Below are the code and all the weights of a small trained network. Each question names an input and a target symbol and asks about switching units off, where a switched-off unit gives its printed mean instead of its output.

import numpy as np


def w(rows, s, z=0):
    codes = np.array(rows[::2]) - 128.0
    scale = np.full(codes.shape[1], s)
    scale[-1] = z or s
    return codes * scale


def f(y):
    return np.maximum(y, 0)


def softmax(a):
    e = np.exp(a - a.max(-1, keepdims=True))
    return e / e.sum(-1, keepdims=True)


def log_softmax(a):
    a = a - a.max(-1, keepdims=True)
    return a - np.log(np.exp(a).sum(-1, keepdims=True))


def net(x, mask):
    ids = ['αβγδεζηθλπστφψω'.index(c) for c in x.split()]
    T = len(ids)
    res = E[ids] + P[:T]
    u = 0
    for l in range(2):
        q, k, v = (res @ M[l].T for M in (Q, K, V))
        z = softmax(np.where(np.tri(T) > 0, q @ k.T / 4**0.5, -1e9)) @ v
        res = res + np.where(mask[u], z, O[l][:, -1]) @ O[l][:, :-1]
        u += 1
        y = f(res @ A[l][:, :-1].T + A[l][:, -1])
        res = res + np.where(mask[u : u + 12], y, B[l][:, -1]) @ B[l][:, :-1]
        u += 12
    return log_softmax(res[-1] @ U[:, :-1].T + U[:, -1])


Q, K, V, O, A, B = {}, {}, {}, {}, {}, {}
E = w([
[131,111,143],'α',
[129,113,163],'β',
[102,148,124],'γ',
[234,140,194],'δ',
[130,130,163],'ε',
[131,142,100],'ζ',
[116,107,154],'η',
[177,62,157],'θ',
[96,137,164],'λ',
[173,195,177],'π',
[141,63,163],'σ',
[118,171,56],'τ',
[125,150,175],'φ',
[130,251,134],'ψ',
[148,176,86],'ω',
],0.023)
P = w([
[3,85,123],'0',
[98,185,157],'1',
[121,203,157],'2',
[101,205,170],'3',
[77,226,142],'4',
[145,169,152],'5',
[129,174,168],'6',
[115,199,149],'7',
[149,173,120],'8',
[168,176,103],'9',
[85,226,137],'10',
[163,215,152],'11',
[112,208,182],'12',
[128,161,107],'13',
],0.0069)
Q[0] = w([
[2,153,223],'L0H0',
[69,176,185],'L0H0',
[221,128,95],'L0H0',
[114,208,80],'L0H0',
],0.0074)
K[0] = w([
[151,244,255],'L0H0',
[111,226,149],'L0H0',
[140,189,27],'L0H0',
[113,88,22],'L0H0',
],0.0069)
V[0] = w([
[254,197,58],'L0H0',
[92,215,226],'L0H0',
[125,198,179],'L0H0',
[57,99,144],'L0H0',
],0.0083)
O[0] = w([
[149,139,198,160],'L0H0',
[253,110,89,254],'L0H0',
[173,78,96,216],'L0H0',
[74,93,108,103],'L0H0',
],0.013,0.0075)
A[0] = w([
[47,127,255,2],'L0N0',
[104,85,204,172],'L0N1',
[85,34,103,165],'L0N2',
[31,164,163,193],'L0N3',
[36,119,197,50],'L0N4',
[123,159,133,71],'L0N5',
[158,185,152,57],'L0N6',
[193,91,229,26],'L0N7',
[158,244,76,126],'L0N8',
[149,57,142,243],'L0N9',
[132,153,204,187],'L0N10',
[109,221,181,102],'L0N11',
],0.0099,0.004)
B[0] = w([
[83,164,149,129],'L0N0',
[138,141,105,138],'L0N1',
[111,182,98,143],'L0N2',
[53,196,160,133],'L0N3',
[49,96,162,130],'L0N4',
[142,107,113,131],'L0N5',
[74,52,61,187],'L0N6',
[26,126,93,255],'L0N7',
[182,65,204,214],'L0N8',
[189,253,135,206],'L0N9',
[135,139,35,177],'L0N10',
[171,104,83,148],'L0N11',
],0.0058,0.012)
Q[1] = w([
[215,139,110],'L1H0',
[126,234,57],'L1H0',
[166,226,46],'L1H0',
[189,221,9],'L1H0',
],0.011)
K[1] = w([
[50,209,52],'L1H0',
[12,154,80],'L1H0',
[47,210,158],'L1H0',
[67,246,159],'L1H0',
],0.012)
V[1] = w([
[130,253,148],'L1H0',
[179,156,7],'L1H0',
[79,66,11],'L1H0',
[203,90,191],'L1H0',
],0.011)
O[1] = w([
[2,60,80,157],'L1H0',
[171,148,22,209],'L1H0',
[91,213,215,237],'L1H0',
[142,155,118,10],'L1H0',
],0.0095,0.012)
A[1] = w([
[121,44,165,145],'L1N0',
[175,180,134,153],'L1N1',
[184,176,236,115],'L1N2',
[45,167,85,97],'L1N3',
[177,106,86,154],'L1N4',
[96,49,189,136],'L1N5',
[190,45,136,182],'L1N6',
[205,124,136,171],'L1N7',
[108,6,107,245],'L1N8',
[146,208,57,111],'L1N9',
[125,8,100,95],'L1N10',
[105,194,138,144],'L1N11',
],0.013,0.011)
B[1] = w([
[194,138,149,147],'L1N0',
[62,62,46,241],'L1N1',
[120,91,77,233],'L1N2',
[211,111,170,144],'L1N3',
[85,165,138,228],'L1N4',
[216,151,94,158],'L1N5',
[118,177,146,203],'L1N6',
[117,181,147,251],'L1N7',
[45,254,136,178],'L1N8',
[175,14,207,244],'L1N9',
[146,74,82,150],'L1N10',
[64,56,89,184],'L1N11',
],0.0068,0.016)
U = w([
[54,184,85,9],'α',
[56,105,105,165],'β',
[197,116,105,167],'γ',
[214,136,94,142],'δ',
[147,2,102,1],'ε',
[126,144,75,252],'ζ',
[80,94,128,155],'η',
[82,71,124,73],'θ',
[180,129,211,55],'λ',
[130,79,118,212],'π',
[126,106,151,223],'σ',
[97,151,160,129],'τ',
[173,84,120,191],'φ',
[207,86,113,74],'ψ',
[168,30,227,44],'ω',
],0.012,0.0065)

Each question gives the input, a string of symbols that net reads in full, and the target symbol t.
The units are the heads (4 rows each of Q, K, V and O) and the neurons (one row each of A and B). Each row of codes is followed by its name. A weight is (code - 128) times the scale printed after its matrix; where a second scale follows, it is the last column's (O, A, B and U).
mask holds one flag per unit, layer by layer, with each layer's heads first. A switched-off unit (its flag False) gives its mean, the last column of its rows in O or B, instead of its output. The means were averaged over made-up inputs and are rounded, as every weight is.
A unit's drop is (log p(t) with every unit on - log p(t) with that unit switched off) / (log p(t) with every unit on - log p(t) with every unit switched off).
The circuit of an input: a set's keep is (log p(t) with only the set's units on - log p(t) with every unit switched off) / (log p(t) with every unit on - log p(t) with every unit switched off). Starting from the 12 units with the biggest drops (on a tie, the unit counted first), units are removed one at a time, each time the one whose removal leaves the highest keep (on an exact tie, the one counted first), for as long as the keep stays at least 0.8.
circuit, biggest first: the units of the circuit, biggest drop first
k most important neurons: the k neurons with the biggest drops, biggest first
k most important neurons of layer l: the k neurons of layer l with the biggest drops, biggest first
input θ λ φ π ω φ, target λ: circuit, biggest first -> (L0H0, L1H0, L0N3)
input ψ δ α φ η ψ, target δ: circuit, biggest first -> (L0H0)
input π η π δ α, target δ: circuit, biggest first -> (L0H0, L1H0)
input π π π τ η, target δ: circuit, biggest first -> (L0N9, L0H0)
input δ ψ δ γ τ τ σ, target ζ: 3 most important neurons -> (L0N7, L1N8, L1N4)
input ω λ α λ ω ψ γ γ ω ψ η η ζ, target α: circuit, biggest first -> (L1H0, L1N8)
input ω β α λ η, target α: circuit, biggest first -> (L1H0, L1N8, L0H0)
input δ γ ψ τ ω γ α θ ε ω θ δ δ θ, target ζ: 2 most important neurons -> (L0N7, L1N8)
input σ ψ τ α ω σ δ θ, target ω: 3 most important neurons -> (L0N3, L0N4, L1N1)
input δ ω η τ ψ ω δ, target ζ: circuit, biggest first -> (L1H0, L1N8, L0N8)
input λ β α λ σ ω ζ π, target ε: 2 most important neurons -> (L1N1, L1N9)
input λ γ β σ ω γ α, target ε: 3 most important neurons of layer 0 -> (L0N8, L0N7, L0N9)
input η τ σ σ τ, target β: circuit, biggest first -> (L0H0, L1N11)
input π ζ ε π φ, target δ: circuit, biggest first -> (L0H0)
input π σ φ, target δ: circuit, biggest first -> (L0H0, L1H0)
input ω λ ψ σ φ δ λ τ η ω λ α α α, target α: 4 most important neurons of layer 0 -> (L0N3, L0N6, L0N10, L0N7)
input σ λ λ π δ λ ω, target ω: 2 most important neurons -> (L0N3, L0N4)
input λ α λ λ ψ α ω δ λ λ η η, target ε: 2 most important neurons -> (L1N9, L1N1)
input η λ α λ β β α η δ τ ε β, target β: 3 most important neurons of layer 1 -> (L1N9, L1N11, L1N2)
input η ω τ λ σ ζ τ ω ε α δ δ τ σ, target β: 3 most important neurons -> (L0N8, L0N9, L1N9)
